Below is a small trained network, with its code and all its weights. Each question gives an input and a class and asks what happens when units are switched off, that is, made to give their printed mean instead of their output.

import numpy as np


def w(rows, s, z=0):
    codes = np.array(rows[::2]) - 128.0
    scale = np.full(codes.shape[1], s)
    scale[-1] = z or s
    return codes * scale


def f(y):
    return y / 2 * (1 + np.tanh(0.7978845608 * (y + 0.044715 * y**3)))


def log_softmax(a):
    a = a - a.max(-1, keepdims=True)
    return a - np.log(np.exp(a).sum(-1, keepdims=True))


def net(x, mask):
    res = np.array(x, float).reshape(1, 4) / 4 @ E
    y = f(res @ A[0][:, :-1].T + A[0][:, -1])
    res = res + np.where(mask, y, B[0][:, -1]) @ B[0][:, :-1]
    return log_softmax(res[-1] @ U[:, :-1].T + U[:, -1])


A, B = {}, {}
E = w([
[145,164,211,170,104,100,226],'x0',
[95,251,191,179,99,163,86],'x1',
[96,96,254,90,200,57,117],'x2',
[63,188,63,224,235,77,156],'x3',
],0.0072)
A[0] = w([
[132,86,239,190,141,102,212,149],'n1',
[86,80,206,109,210,84,114,8],'n2',
[145,120,93,137,104,150,143,2],'n3',
[112,55,62,254,249,109,192,74],'n4',
[133,52,181,99,61,190,127,19],'n5',
[129,25,33,70,173,57,147,154],'n6',
[152,167,164,140,84,107,247,225],'n7',
[37,190,126,231,127,126,95,129],'n8',
[204,62,130,55,81,215,63,218],'n9',
[177,128,36,171,94,216,187,54],'n10',
[32,127,78,206,220,161,92,69],'n11',
[137,175,28,152,13,114,186,95],'n12',
],0.0068,0.0024)
B[0] = w([
[51,178,111,85,184,164,121,213],'n1',
[55,211,156,66,65,1,114,185],'n2',
[125,91,139,93,113,44,78,125],'n3',
[242,182,216,157,53,128,228,238],'n4',
[192,235,192,159,50,69,172,185],'n5',
[105,110,165,217,178,186,54,233],'n6',
[73,81,178,145,198,220,92,202],'n7',
[189,173,128,193,73,161,74,211],'n8',
[162,220,189,172,136,196,193,254],'n9',
[91,192,111,68,98,79,3,201],'n10',
[205,203,83,146,68,202,146,216],'n11',
[15,161,108,70,140,91,45,201],'n12',
],0.0067,0.0062)
U = w([
[188,148,199,198,34,132,149,79],'0',
[96,107,199,226,137,178,48,205],'1',
[64,127,145,144,201,231,92,254],'2',
[29,158,112,62,91,1,51,199],'3',
[47,50,67,116,184,97,87,7],'4',
],0.0069,0.0035)

Each question gives the input, the list of numbers given to net, and the class t.
The units are the neurons (one row each of A and B). Each row of codes is followed by its name. A weight is (code - 128) times the scale printed after its matrix; where a second scale follows, it is the last column's (A, B and U).
mask holds one flag per neuron, in row order. A switched-off neuron (its flag False) gives its mean, the last column of its row in B, instead of its output. The means were averaged over made-up inputs and are rounded, as every weight is.
A unit's drop is (log p(t) with every unit on - log p(t) with that unit switched off) / (log p(t) with every unit on - log p(t) with every unit switched off).
The circuit of an input: a set's keep is (log p(t) with only the set's units on - log p(t) with every unit switched off) / (log p(t) with every unit on - log p(t) with every unit switched off). Starting from all 12 units, units are removed one at a time, each time the one whose removal leaves the highest keep (on an exact tie, the one counted first), for as long as the keep stays at least 0.8.
units of the circuit, in order: the units of the circuit, biggest drop first
most important unit: the unit with the biggest drop
k most important neurons: the k neurons with the biggest drops, biggest first
drop of u: that unit's drop, to one decimal
input [-4,-1,6,-7], class 0: most important unit : n9
input [2,1,-7,4], class 3: units of the circuit, in order : [n12 n10]
input [8,-1,-1,3], class 2: 3 most important neurons : [n7 n1 n5]
input [2,-2,-8,5], class 3: 3 most important neurons : [n12 n10 n9]
input [5,-8,-2,-6], class 1: 4 most important neurons : [n4 n6 n7 n11]
input [4,6,-8,4], class 3: 4 most important neurons : [n12 n10 n9 n6]
input [8,-8,2,-4], class 1: 3 most important neurons : [n7 n6 n5]
input [1,3,-4,2], class 3: units of the circuit, in order : [n9 n12]
input [7,-1,0,4], class 2: units of the circuit, in order : [n7 n1]
input [7,3,3,-6], class 2: 3 most important neurons : [n1 n7 n4]
input [-4,2,4,-8], class 0: units of the circuit, in order : [n5 n9]
input [6,3,-5,-4], class 2: units of the circuit, in order : [n7 n4]
input [6,8,1,-5], class 1: 2 most important neurons : [n7 n4]
input [0,0,8,-4], class 3: most important unit : n2
input [-2,4,7,4], class 3: 3 most important neurons : [n2 n9 n6]
input [8,-5,7,-6], class 2: 2 most important neurons : [n1 n7]
input [-8,1,7,-8], class 0: units of the circuit, in order : [n9 n5]
input [-8,-3,8,8], class 0: 2 most important neurons : [n4 n11]
input [-1,-1,6,-4], class 3: 2 most important neurons : [n2 n4]
input [-7,-8,-6,1], class 1: units of the circuit, in order : [n6]
input [-8,-7,-2,8], class 0: drop of n4 : 1.1
input [-4,-3,8,2], class 3: drop of n12 : -0.1
input [8,6,-6,-2], class 2: drop of n7 : 0.4
input [8,-5,1,-1], class 2: drop of n11 : 0.0
